kisug: [ 23.4 -32.1  -3.1 -11.7]
lev: [-18.1  36.5  17.2  -0.1]
rosad: [ -1.0  12.2 -63.6   1.2]
zenuk: [ 10.1 -46.3  37.2 -16.5]
futod: [ 10.2  -3.0  19.7 -16.8]
nabev: [-23.7  31.8 -93.1  -3.2]
naf: [ 62.1 -63.4 -22.3 -30.6]
succ: [23.4] | [-32.1]
succ: [-3.1] | [-11.7]
succ: [-63.6] | [1.2]
succ: [-1.0] | [12.2]
succ: [31.8] | [-93.1]
succ: [-18.1] | [36.5]
succ: [10.2] | [-3.0]

buga: [13.5 57.2  9.1 52.6 62.0 -1.6 45.9 35.8 36.0 57.0]
varu: [ 13.5  57.2   9.1  52.6  62.0  -1.6  45.9  35.8   1.8 -25.8]
Tufid: [-37.8  54.9  34.3 -23.3 -45.9  34.4 -41.4 -27.0 -31.9 -17.1]
Neniv: [-41.8 -54.4  25.1 -24.0 -46.9  36.4 -29.3 -28.4 -13.3  -7.7]
Teru: [ -3.0  68.8  41.1  84.4  67.7   4.3  10.5  52.5 -37.5 -75.3]
Vasug: [-33.9 -24.8  29.8  -2.6 -22.5  24.6 -16.5 -12.1 -19.7 -26.3]
saz: [  7.4  66.4  22.8  76.9  72.2   4.2  51.2 -22.4 -20.2  66.3]
bar: [ 52.1  11.1 -62.0 -39.5  19.5 -46.2  30.4 -16.5  52.6  54.5]
vopa: [ -3.0  66.4  41.1  84.4  67.7   4.3  10.5  52.5 -37.5 -75.3]
Fid: [ -3.3  68.6  27.9  78.8  72.0  10.8  55.0  51.1  -7.5 -23.9]
Vapan: [ -8.7 -40.1   7.5 -13.3 -23.8  19.0 -12.9 -11.1  -8.0   9.7]
lom: [ 16.0  45.2  54.4  32.7  50.1  -7.5  43.6  26.7  12.6 -16.9]
succ: [-8.7] | [-40.1]
succ: [7.5] | [-13.3]
succ: [55.0] | [51.1]
succ: [-62.0] | [-39.5]
succ: [-24.0] | [-46.9]

